Here is a tiny trained network, its code and every weight. The questions are about switching its units off for an input and a class, where a switched-off unit gives its printed mean instead of its output.

import numpy as np


def w(rows, s, z=0):
    codes = np.array(rows[::2]) - 128.0
    scale = np.full(codes.shape[1], s)
    scale[-1] = z or s
    return codes * scale


def f(y):
    return y / 2 * (1 + np.tanh(0.7978845608 * (y + 0.044715 * y**3)))


def log_softmax(a):
    a = a - a.max(-1, keepdims=True)
    return a - np.log(np.exp(a).sum(-1, keepdims=True))


def net(x, mask):
    res = np.array(x, float).reshape(1, 6) / 4 @ E
    y = f(res @ A[0][:, :-1].T + A[0][:, -1])
    res = res + np.where(mask, y, B[0][:, -1]) @ B[0][:, :-1]
    return log_softmax(res[-1] @ U[:, :-1].T + U[:, -1])


A, B = {}, {}
E = w([
[161,222,167,173],'x0',
[67,133,232,2],'x1',
[158,221,179,170],'x2',
[141,147,127,129],'x3',
[196,250,8,74],'x4',
[135,124,127,123],'x5',
],0.0054)
A[0] = w([
[191,174,192,141,243],'N0',
[123,92,86,107,168],'N1',
[161,111,79,206,101],'N2',
[156,112,92,209,102],'N3',
[98,119,111,121,146],'N4',
[203,71,127,139,173],'N5',
[95,91,30,66,127],'N6',
[87,101,62,102,49],'N7',
[153,95,190,76,231],'N8',
[85,189,174,2,55],'N9',
[156,129,93,185,121],'N10',
[111,173,63,85,149],'N11',
[173,163,102,87,162],'N12',
[206,164,207,153,253],'N13',
[66,89,153,158,218],'N14',
[151,180,39,90,135],'N15',
[89,71,164,134,165],'N16',
[110,80,109,110,213],'N17',
[14,78,111,145,168],'N18',
[147,169,113,83,163],'N19',
[88,186,48,103,142],'N20',
[160,112,77,205,103],'N21',
[209,117,108,84,139],'N22',
[120,131,63,188,83],'N23',
],0.009,0.002)
B[0] = w([
[84,96,8,96,214],'N0',
[128,198,195,74,168],'N1',
[56,97,226,34,214],'N2',
[95,112,183,21,202],'N3',
[127,187,146,143,138],'N4',
[82,225,130,70,164],'N5',
[131,174,34,151,217],'N6',
[26,123,112,113,155],'N7',
[185,125,155,166,195],'N8',
[94,26,198,88,229],'N9',
[63,55,192,44,187],'N10',
[124,73,191,242,201],'N11',
[110,42,128,179,192],'N12',
[70,94,9,100,222],'N13',
[161,195,93,241,204],'N14',
[83,72,160,209,253],'N15',
[93,156,97,185,200],'N16',
[160,161,116,102,181],'N17',
[135,140,46,196,209],'N18',
[82,15,143,254,178],'N19',
[149,119,206,229,208],'N20',
[40,28,225,37,215],'N21',
[139,113,144,174,164],'N22',
[95,126,201,62,189],'N23',
],0.004,0.0041)
U = w([
[127,64,255,39,51],'0',
[154,89,170,187,130],'1',
[199,96,141,123,211],'2',
[128,153,102,81,191],'3',
[163,187,161,85,164],'4',
[110,179,122,89,4],'5',
],0.0092,0.0012)

Each question gives the input, the list of numbers given to net, and the class t.
The units are the neurons (one row each of A and B). Each row of codes is followed by its name. A weight is (code - 128) times the scale printed after its matrix; where a second scale follows, it is the last column's (A, B and U).
mask holds one flag per neuron, in row order. A switched-off neuron (its flag False) gives its mean, the last column of its row in B, instead of its output. The means were averaged over made-up inputs and are rounded, as every weight is.
A unit's drop is (log p(t) with every unit on - log p(t) with that unit switched off) / (log p(t) with every unit on - log p(t) with every unit switched off).
The circuit of an input: a set's keep is (log p(t) with only the set's units on - log p(t) with every unit switched off) / (log p(t) with every unit on - log p(t) with every unit switched off). Starting from the 12 units with the biggest drops (on a tie, the unit counted first), units are removed one at a time, each time the one whose removal leaves the highest keep (on an exact tie, the one counted first), for as long as the keep stays at least 0.8.
units of the circuit, in order: the units of the circuit, biggest drop first
unit that matters most: the unit with the biggest drop
top k neurons: the k neurons with the biggest drops, biggest first
drop of u: that unit's drop, to one decimal
input [5,-6,8,2,-5,-5], class 3: unit that matters most => N13
input [0,-7,-1,6,-6,-7], class 0: units of the circuit, in order => N21; N2; N3
input [-7,-8,1,6,-3,-6], class 0: units of the circuit, in order => N21; N2; N3
input [8,4,3,3,-6,-1], class 5: top 2 neurons => N13; N0
input [0,-7,-4,-7,-6,5], class 0: units of the circuit, in order => N21; N2
input [-1,-7,1,7,-7,4], class 0: drop of N3 => 0.2
input [7,-8,8,-7,7,0], class 0: drop of N23 => 0.1
input [7,-7,-5,0,3,-3], class 0: drop of N20 => 0.0
input [-7,5,-5,3,1,-3], class 5: drop of N6 => 0.3
input [-4,-8,-8,6,6,8], class 0: top 2 neurons => N21; N2
